Here is a tiny trained network, its code and every weight. The questions are about switching its units off for an input and a class, where a switched-off unit gives its printed mean instead of its output.

import numpy as np


def w(rows, s, z=0):
    codes = np.array(rows[::2]) - 128.0
    scale = np.full(codes.shape[1], s)
    scale[-1] = z or s
    return codes * scale


def norm(h):
    return h / np.sqrt((h * h).mean(-1, keepdims=True) + 1e-5)


def f(y):
    return np.maximum(y, 0)


def log_softmax(a):
    a = a - a.max(-1, keepdims=True)
    return a - np.log(np.exp(a).sum(-1, keepdims=True))


def net(x, mask):
    res = np.array(x, float).reshape(1, 6) / 4 @ E
    u = 0
    for l in range(2):
        y = f(norm(res) @ A[l][:, :-1].T + A[l][:, -1])
        res = res + np.where(mask[u : u + 12], y, B[l][:, -1]) @ B[l][:, :-1]
        u += 12
    return log_softmax(norm(res)[-1] @ U[:, :-1].T + U[:, -1])


A, B = {}, {}
E = w([
[171,3,125,199,35],'x0',
[123,144,225,103,64],'x1',
[215,146,164,147,220],'x2',
[85,102,187,172,93],'x3',
[127,113,43,92,115],'x4',
[86,28,144,33,146],'x5',
],0.0038)
A[0] = w([
[121,64,106,120,115,95],'L0N1',
[72,111,105,124,97,140],'L0N2',
[125,149,132,164,114,51],'L0N3',
[107,70,87,130,120,64],'L0N4',
[156,99,149,107,160,95],'L0N5',
[147,174,159,190,81,2],'L0N6',
[159,162,112,126,157,116],'L0N7',
[84,114,131,80,77,111],'L0N8',
[203,96,125,147,124,114],'L0N9',
[126,72,184,104,119,81],'L0N10',
[254,120,96,108,110,77],'L0N11',
[139,68,197,106,98,57],'L0N12',
],0.0092,0.0042)
B[0] = w([
[139,74,89,45,103,224],'L0N1',
[120,98,73,82,125,245],'L0N2',
[45,158,181,163,80,153],'L0N3',
[48,21,28,90,56,203],'L0N4',
[143,175,125,168,100,196],'L0N5',
[77,150,105,237,97,214],'L0N6',
[159,135,126,139,209,231],'L0N7',
[172,220,105,92,97,241],'L0N8',
[138,235,60,98,97,253],'L0N9',
[253,113,198,51,70,230],'L0N10',
[202,214,29,184,71,253],'L0N11',
[238,110,237,84,201,240],'L0N12',
],0.0052,0.0025)
A[1] = w([
[116,45,109,98,92,62],'L1N1',
[128,198,182,144,177,108],'L1N2',
[125,142,140,139,243,3],'L1N3',
[97,128,139,195,109,37],'L1N4',
[84,129,176,254,95,22],'L1N5',
[66,166,92,84,100,117],'L1N6',
[164,163,109,123,119,191],'L1N7',
[95,122,89,87,142,119],'L1N8',
[105,139,126,169,62,118],'L1N9',
[112,16,67,162,139,20],'L1N10',
[105,83,209,123,124,81],'L1N11',
[180,90,201,151,161,57],'L1N12',
],0.0098,0.0026)
B[1] = w([
[192,77,67,169,187,206],'L1N1',
[118,51,61,126,144,244],'L1N2',
[106,127,98,69,248,200],'L1N3',
[81,101,164,180,159,167],'L1N4',
[63,29,171,201,149,214],'L1N5',
[108,136,204,107,87,217],'L1N6',
[61,111,182,140,136,252],'L1N7',
[109,147,167,165,87,195],'L1N8',
[134,81,151,146,196,205],'L1N9',
[18,109,31,138,75,184],'L1N10',
[254,194,168,202,137,167],'L1N11',
[145,237,222,146,110,188],'L1N12',
],0.0076,0.0041)
U = w([
[202,52,121,75,76,6],'0',
[66,65,26,144,78,115],'1',
[92,169,107,101,254,201],'2',
[65,75,181,241,150,175],'3',
[46,166,182,69,82,217],'4',
[182,215,67,201,122,50],'5',
[206,177,236,145,130,123],'6',
],0.02,0.0024)

Each question gives the input, the list of numbers given to net, and the class t.
The units are the neurons (one row each of A and B). Each row of codes is followed by its name. A weight is (code - 128) times the scale printed after its matrix; where a second scale follows, it is the last column's (A, B and U).
mask holds one flag per neuron, layer by layer. A switched-off neuron (its flag False) gives its mean, the last column of its row in B, instead of its output. The means were averaged over made-up inputs and are rounded, as every weight is.
A unit's drop is (log p(t) with every unit on - log p(t) with that unit switched off) / (log p(t) with every unit on - log p(t) with every unit switched off).
The circuit of an input: a set's keep is (log p(t) with only the set's units on - log p(t) with every unit switched off) / (log p(t) with every unit on - log p(t) with every unit switched off). Starting from the 12 units with the biggest drops (on a tie, the unit counted first), units are removed one at a time, each time the one whose removal leaves the highest keep (on an exact tie, the one counted first), for as long as the keep stays at least 0.8.
units of the circuit, in order: the units of the circuit, biggest drop first
k most important neurons: the k neurons with the biggest drops, biggest first
k most important neurons of layer l: the k neurons of layer l with the biggest drops, biggest first
drop of u: that unit's drop, to one decimal
input [-4,-2,-1,-4,6,5], class 4: units of the circuit, in order => [L1N6; L1N8]
input [2,-4,8,-3,6,3], class 5: units of the circuit, in order => [L0N11]
input [-1,3,-6,-6,2,6], class 0: units of the circuit, in order => [L1N1; L0N9; L1N10]
input [1,7,6,-8,-7,-6], class 5: 2 most important neurons => [L0N11; L0N9]
input [8,1,-5,8,-6,2], class 6: units of the circuit, in order => [L0N12; L1N11]
input [-6,1,4,5,-6,4], class 6: units of the circuit, in order => [L1N11; L1N12]
input [8,4,-4,1,-4,3], class 6: 3 most important neurons => [L0N12; L1N11; L1N12]
input [-4,8,-7,7,4,-6], class 3: 2 most important neurons of layer 0 => [L0N6; L0N9]
input [0,1,4,5,8,4], class 0: 2 most important neurons of layer 0 => [L0N10; L0N12]
input [-8,-6,-5,5,8,-6], class 4: units of the circuit, in order => [L1N6; L1N1]
input [5,0,2,-4,-5,-1], class 5: 2 most important neurons => [L0N9; L0N11]
input [6,-5,5,3,-2,5], class 0: 2 most important neurons => [L0N10; L0N12]
input [4,-2,-3,-2,-8,8], class 0: 2 most important neurons => [L0N4; L0N1]
input [4,4,-4,-2,5,6], class 0: units of the circuit, in order => [L0N12]
input [8,-2,8,7,8,-3], class 1: 2 most important neurons of layer 0 => [L0N8; L0N4]
input [8,-4,5,-7,1,4], class 1: 2 most important neurons => [L0N4; L1N10]
input [-2,1,-3,-5,8,-3], class 4: drop of L1N6 => 0.1
input [-1,4,-1,-4,2,3], class 4: drop of L0N8 => 1.2
input [-1,-5,0,7,-2,2], class 1: drop of L1N10 => 0.3
input [3,5,-7,-6,-4,2], class 0: most important neuron of layer 0 => [L0N2]
